Here is a tiny trained network, its code and every weight. The questions are about switching its units off for an input and a target symbol, where a switched-off unit gives its printed mean instead of its output.

import numpy as np


def w(rows, s, z=0):
    codes = np.array(rows[::2]) - 128.0
    scale = np.full(codes.shape[1], s)
    scale[-1] = z or s
    return codes * scale


def norm(h):
    return h / np.sqrt((h * h).mean(-1, keepdims=True) + 1e-5)


def f(y):
    return y / 2 * (1 + np.tanh(0.7978845608 * (y + 0.044715 * y**3)))


def softmax(a):
    e = np.exp(a - a.max(-1, keepdims=True))
    return e / e.sum(-1, keepdims=True)


def log_softmax(a):
    a = a - a.max(-1, keepdims=True)
    return a - np.log(np.exp(a).sum(-1, keepdims=True))


def net(x, mask):
    ids = ['αβγδεθλξπτφψ'.index(c) for c in x.split()]
    T = len(ids)
    res = E[ids] + P[:T]
    u = 0
    for l in range(3):
        q, k, v = (norm(res) @ M[l].T for M in (Q, K, V))
        z = softmax(np.where(np.tri(T) > 0, q @ k.T / 2**0.5, -1e9)) @ v
        res = res + np.where(mask[u], z, O[l][:, -1]) @ O[l][:, :-1]
        u += 1
        y = f(norm(res) @ A[l][:, :-1].T + A[l][:, -1])
        res = res + np.where(mask[u : u + 4], y, B[l][:, -1]) @ B[l][:, :-1]
        u += 4
    return log_softmax(norm(res)[-1] @ U[:, :-1].T + U[:, -1])


Q, K, V, O, A, B = {}, {}, {}, {}, {}, {}
E = w([
[160,110,252],'α',
[109,80,50],'β',
[131,107,106],'γ',
[171,106,99],'δ',
[105,217,91],'ε',
[149,170,75],'θ',
[100,113,120],'λ',
[152,192,188],'ξ',
[127,120,204],'π',
[173,43,172],'τ',
[133,115,235],'φ',
[77,52,133],'ψ',
],0.013)
P = w([
[190,245,130],'0',
[110,66,103],'1',
[104,148,157],'2',
[108,155,155],'3',
[98,137,151],'4',
[112,155,149],'5',
],0.011)
Q[0] = w([
[247,124,116],'0.h0',
[182,55,54],'0.h0',
],0.012)
K[0] = w([
[254,95,136],'0.h0',
[169,24,46],'0.h0',
],0.0097)
V[0] = w([
[220,2,72],'0.h0',
[116,142,134],'0.h0',
],0.0056)
O[0] = w([
[153,106,254,3],'0.h0',
[131,131,130,142],'0.h0',
],0.0071,0.0016)
A[0] = w([
[196,107,141,44],'0.n0',
[182,90,237,178],'0.n1',
[3,158,183,159],'0.n2',
[62,167,83,4],'0.n3',
],0.011,0.0013)
B[0] = w([
[197,181,229,134],'0.n0',
[231,212,172,253],'0.n1',
[187,109,2,215],'0.n2',
[116,238,84,168],'0.n3',
],0.0091,0.006)
Q[1] = w([
[141,164,139],'1.h0',
[2,69,167],'1.h0',
],0.0092)
K[1] = w([
[111,146,135],'1.h0',
[91,2,146],'1.h0',
],0.014)
V[1] = w([
[122,143,119],'1.h0',
[60,208,2],'1.h0',
],0.0063)
O[1] = w([
[126,141,129,151],'1.h0',
[174,86,1,251],'1.h0',
],0.0051,0.003)
A[1] = w([
[1,101,99,250],'1.n0',
[217,35,195,223],'1.n1',
[204,208,140,72],'1.n2',
[137,167,140,53],'1.n3',
],0.01,0.0013)
B[1] = w([
[247,129,103,170],'1.n0',
[112,203,70,211],'1.n1',
[59,75,91,254],'1.n2',
[104,92,129,142],'1.n3',
],0.014,0.0058)
Q[2] = w([
[23,1,213],'2.h0',
[56,149,132],'2.h0',
],0.0085)
K[2] = w([
[249,200,80],'2.h0',
[170,138,154],'2.h0',
],0.011)
V[2] = w([
[146,91,6],'2.h0',
[250,192,128],'2.h0',
],0.014)
O[2] = w([
[39,90,241,255],'2.h0',
[11,223,97,111],'2.h0',
],0.012,0.007)
A[2] = w([
[35,154,162,122],'2.n0',
[172,250,210,106],'2.n1',
[91,17,119,161],'2.n2',
[121,240,141,2],'2.n3',
],0.012,0.0029)
B[2] = w([
[204,74,9,253],'2.n0',
[69,114,189,162],'2.n1',
[128,140,230,200],'2.n2',
[144,145,192,157],'2.n3',
],0.014,0.0061)
U = w([
[196,219,89,149],'α',
[32,100,162,244],'β',
[209,20,167,66],'γ',
[104,126,228,155],'δ',
[60,116,96,61],'ε',
[95,69,124,109],'θ',
[132,69,120,245],'λ',
[141,74,220,71],'ξ',
[177,128,254,85],'π',
[61,226,115,67],'τ',
[174,168,119,231],'φ',
[58,97,121,1],'ψ',
],0.0086,0.0032)

Each question gives the input, a string of symbols that net reads in full, and the target symbol t.
The units are the heads (2 rows each of Q, K, V and O) and the neurons (one row each of A and B). Each row of codes is followed by its name. A weight is (code - 128) times the scale printed after its matrix; where a second scale follows, it is the last column's (O, A, B and U).
mask holds one flag per unit, layer by layer, with each layer's heads first. A switched-off unit (its flag False) gives its mean, the last column of its rows in O or B, instead of its output. The means were averaged over made-up inputs and are rounded, as every weight is.
A unit's drop is (log p(t) with every unit on - log p(t) with that unit switched off) / (log p(t) with every unit on - log p(t) with every unit switched off).
The circuit of an input: a set's keep is (log p(t) with only the set's units on - log p(t) with every unit switched off) / (log p(t) with every unit on - log p(t) with every unit switched off). Starting from the 12 units with the biggest drops (on a tie, the unit counted first), units are removed one at a time, each time the one whose removal leaves the highest keep (on an exact tie, the one counted first), for as long as the keep stays at least 0.8.
circuit, biggest first: the units of the circuit, biggest drop first
most important unit: the unit with the biggest drop
top k neurons: the k neurons with the biggest drops, biggest first
k most important neurons of layer l: the k neurons of layer l with the biggest drops, biggest first
drop when u is switched off: that unit's drop, to one decimal
input π φ θ, target γ: top 3 neurons => (1.n2 0.n2 0.n1)
input φ ε λ, target α: most important unit => 1.n2
input φ α γ δ λ β, target α: top 3 neurons => (1.n2 0.n2 1.n0)
input π β φ α ξ, target γ: top 3 neurons => (1.n2 0.n2 0.n1)
input π φ π β α β, target γ: 2 most important neurons of layer 0 => (0.n1 0.n2)
input π α φ π θ β, target γ: circuit, biggest first => (1.n2 2.h0)
input β α φ α, target β: circuit, biggest first => (0.n2 1.n2 2.h0)
input φ λ γ φ β φ, target α: top 3 neurons => (1.n2 1.n0 0.n2)
input φ β φ, target α: top 4 neurons => (1.n0 0.n2 1.n2 0.n1)
input φ ε φ θ δ, target α: top 4 neurons => (0.n2 1.n1 1.n2 1.n0)
input π β α ψ, target γ: top 2 neurons => (1.n2 1.n0)
input β ξ α, target β: top 2 neurons => (0.n1 1.n2)
input φ φ π δ γ, target α: top 2 neurons => (0.n2 1.n2)
input π ψ π ξ θ, target γ: most important unit => 2.h0
input φ ε γ, target α: 2 most important neurons of layer 0 => (0.n2 0.n3)
input φ φ λ, target α: drop when 1.n2 is switched off => 0.3
